Here is a tiny trained network, its code and every weight. The questions are about switching its units off for an input and a target symbol, where a switched-off unit gives its printed mean instead of its output.

import numpy as np


def w(rows, s, z=0):
    codes = np.array(rows[::2]) - 128.0
    scale = np.full(codes.shape[1], s)
    scale[-1] = z or s
    return codes * scale


def norm(h):
    return h / np.sqrt((h * h).mean(-1, keepdims=True) + 1e-5)


def f(y):
    return y / 2 * (1 + np.tanh(0.7978845608 * (y + 0.044715 * y**3)))


def softmax(a):
    e = np.exp(a - a.max(-1, keepdims=True))
    return e / e.sum(-1, keepdims=True)


def log_softmax(a):
    a = a - a.max(-1, keepdims=True)
    return a - np.log(np.exp(a).sum(-1, keepdims=True))


def net(x, mask):
    ids = ['αβγδημ'.index(c) for c in x.split()]
    T = len(ids)
    res = E[ids] + P[:T]
    r = norm(res)
    for j in range(3):
        rows = slice(3 * j, 3 * j + 3)
        q, k, v = (r @ M[0][rows].T for M in (Q, K, V))
        z = softmax(np.where(np.tri(T) > 0, q @ k.T / 3**0.5, -1e9)) @ v
        o = O[0][rows]
        res = res + np.where(mask[j], z, o[:, -1]) @ o[:, :-1]
    y = f(norm(res) @ A[0][:, :-1].T + A[0][:, -1])
    res = res + np.where(mask[3:19], y, B[0][:, -1]) @ B[0][:, :-1]
    return log_softmax(norm(res)[-1] @ U[:, :-1].T + U[:, -1])


Q, K, V, O, A, B = {}, {}, {}, {}, {}, {}
E = w([
[193,172,255,153],'α',
[40,139,6,206],'β',
[148,161,251,141],'γ',
[132,242,30,140],'δ',
[83,111,243,186],'η',
[208,158,187,247],'μ',
],0.0074)
P = w([
[107,230,247,194],'0',
[237,19,155,28],'1',
[114,196,210,173],'2',
[220,35,150,48],'3',
[122,177,193,159],'4',
[204,53,146,68],'5',
[127,157,177,153],'6',
[193,70,143,85],'7',
[138,143,163,140],'8',
[174,84,143,101],'9',
[148,121,153,133],'10',
[172,93,139,113],'11',
[128,129,144,127],'12',
],0.014)
Q[0] = w([
[3,168,98,85],'head 0',
[153,81,118,122],'head 0',
[141,101,127,166],'head 0',
[118,142,154,128],'head 1',
[104,144,115,104],'head 1',
[109,129,132,117],'head 1',
[173,74,111,78],'head 2',
[65,249,160,222],'head 2',
[144,122,132,139],'head 2',
],0.035)
K[0] = w([
[52,152,21,79],'head 0',
[191,120,132,162],'head 0',
[124,99,147,171],'head 0',
[164,125,157,153],'head 1',
[99,120,168,109],'head 1',
[128,111,157,125],'head 1',
[136,93,215,138],'head 2',
[119,163,4,128],'head 2',
[156,131,118,157],'head 2',
],0.027)
V[0] = w([
[140,71,96,251],'head 0',
[201,213,92,121],'head 0',
[232,141,74,196],'head 0',
[224,149,109,211],'head 1',
[76,40,111,203],'head 1',
[148,138,238,90],'head 1',
[93,89,85,197],'head 2',
[93,109,25,134],'head 2',
[39,10,188,178],'head 2',
],0.015)
O[0] = w([
[235,157,94,202,165],'head 0',
[170,126,159,91,162],'head 0',
[251,162,90,117,205],'head 0',
[43,143,128,126,244],'head 1',
[127,115,211,119,72],'head 1',
[157,126,105,207,245],'head 1',
[98,131,104,185,82],'head 2',
[134,161,69,197,2],'head 2',
[136,22,68,167,118],'head 2',
],0.016,0.0096)
A[0] = w([
[204,116,165,170,146],'neuron 0',
[99,107,95,147,123],'neuron 1',
[99,58,77,161,77],'neuron 2',
[114,74,114,80,71],'neuron 3',
[166,191,185,160,117],'neuron 4',
[90,161,47,250,78],'neuron 5',
[79,175,149,134,40],'neuron 6',
[35,114,79,60,108],'neuron 7',
[91,192,119,105,102],'neuron 8',
[155,138,186,99,115],'neuron 9',
[76,116,119,221,81],'neuron 10',
[49,55,141,157,92],'neuron 11',
[185,213,112,205,130],'neuron 12',
[138,108,153,232,156],'neuron 13',
[95,142,112,104,102],'neuron 14',
[107,250,90,121,2],'neuron 15',
],0.019,0.0067)
B[0] = w([
[145,130,85,86,223],'neuron 0',
[134,128,152,156,134],'neuron 1',
[126,91,164,138,152],'neuron 2',
[98,167,148,149,157],'neuron 3',
[169,109,117,91,217],'neuron 4',
[172,100,101,254,201],'neuron 5',
[132,120,164,121,144],'neuron 6',
[158,161,96,100,133],'neuron 7',
[135,161,153,126,151],'neuron 8',
[111,129,103,174,195],'neuron 9',
[65,146,118,138,172],'neuron 10',
[140,63,113,113,157],'neuron 11',
[60,124,183,172,247],'neuron 12',
[112,198,110,113,200],'neuron 13',
[125,152,129,131,120],'neuron 14',
[141,117,202,73,174],'neuron 15',
],0.047,0.012)
U = w([
[129,2,133,111,21],'α',
[125,129,92,181,254],'β',
[103,211,71,68,42],'γ',
[221,121,64,93,180],'δ',
[139,137,187,82,197],'η',
[44,97,81,77,47],'μ',
],0.015,0.0032)

Each question gives the input, a string of symbols that net reads in full, and the target symbol t.
The units are the heads (3 rows each of Q, K, V and O) and the neurons (one row each of A and B). Each row of codes is followed by its name. A weight is (code - 128) times the scale printed after its matrix; where a second scale follows, it is the last column's (O, A, B and U).
mask holds one flag per unit, heads first, then neurons. A switched-off unit (its flag False) gives its mean, the last column of its rows in O or B, instead of its output. The means were averaged over made-up inputs and are rounded, as every weight is.
A unit's drop is (log p(t) with every unit on - log p(t) with that unit switched off) / (log p(t) with every unit on - log p(t) with every unit switched off).
The circuit of an input: a set's keep is (log p(t) with only the set's units on - log p(t) with every unit switched off) / (log p(t) with every unit on - log p(t) with every unit switched off). Starting from the 12 units with the biggest drops (on a tie, the unit counted first), units are removed one at a time, each time the one whose removal leaves the highest keep (on an exact tie, the one counted first), for as long as the keep stays at least 0.8.
units of the circuit, in order: the units of the circuit, biggest drop first
k most important neurons: the k neurons with the biggest drops, biggest first
heads that matter: for each layer, one digit per head in row order, 1 if its drop is at least 0.15 and else 0, layers parted by /
input η δ μ η α α β δ γ α, target γ: 3 most important neurons	neuron 5; neuron 12; neuron 7
input δ μ α η μ μ β δ, target δ: heads that matter	100
input μ μ η μ δ α α β, target η: units of the circuit, in order	head 1
input μ δ γ μ β μ α μ α α δ, target η: heads that matter	000
input α α δ β μ δ α, target η: heads that matter	001
input μ μ α γ η μ, target δ: heads that matter	001
input γ μ η δ β δ γ δ α α η δ, target α: heads that matter	001
input μ η δ δ, target α: heads that matter	101
input γ μ α μ μ β α β α γ, target μ: units of the circuit, in order	neuron 5; head 0
input γ η η η μ α η η γ α γ β, target μ: heads that matter	011
input μ α α γ, target μ: units of the circuit, in order	head 0; neuron 5
input γ μ μ α α, target δ: units of the circuit, in order	neuron 12; head 0
input η η δ γ, target α: 3 most important neurons	neuron 13; neuron 11; neuron 0
input α α δ γ, target γ: units of the circuit, in order	head 0; neuron 12; neuron 3
input α μ μ μ δ μ β η, target δ: units of the circuit, in order	neuron 12
input μ α γ α, target μ: 3 most important neurons	neuron 5; neuron 4; neuron 13
input α α γ α, target μ: units of the circuit, in order	head 0; neuron 5
input α δ η γ γ β α β, target γ: heads that matter	000
input δ μ γ α μ α μ δ η η, target α: heads that matter	001
input γ μ μ α μ, target γ: heads that matter	011
input μ η η, target μ: 3 most important neurons	neuron 5; neuron 11; neuron 13
input η μ α η μ η η, target μ: heads that matter	111
input γ β α δ η α, target α: 3 most important neurons	neuron 13; neuron 12; neuron 10
input γ α β δ, target γ: units of the circuit, in order	head 0; neuron 7
input α β α α η γ γ β, target μ: units of the circuit, in order	neuron 5
input γ η η μ δ β δ γ, target γ: units of the circuit, in order	neuron 5; neuron 12
input μ μ α, target δ: 2 most important neurons	neuron 12; neuron 4
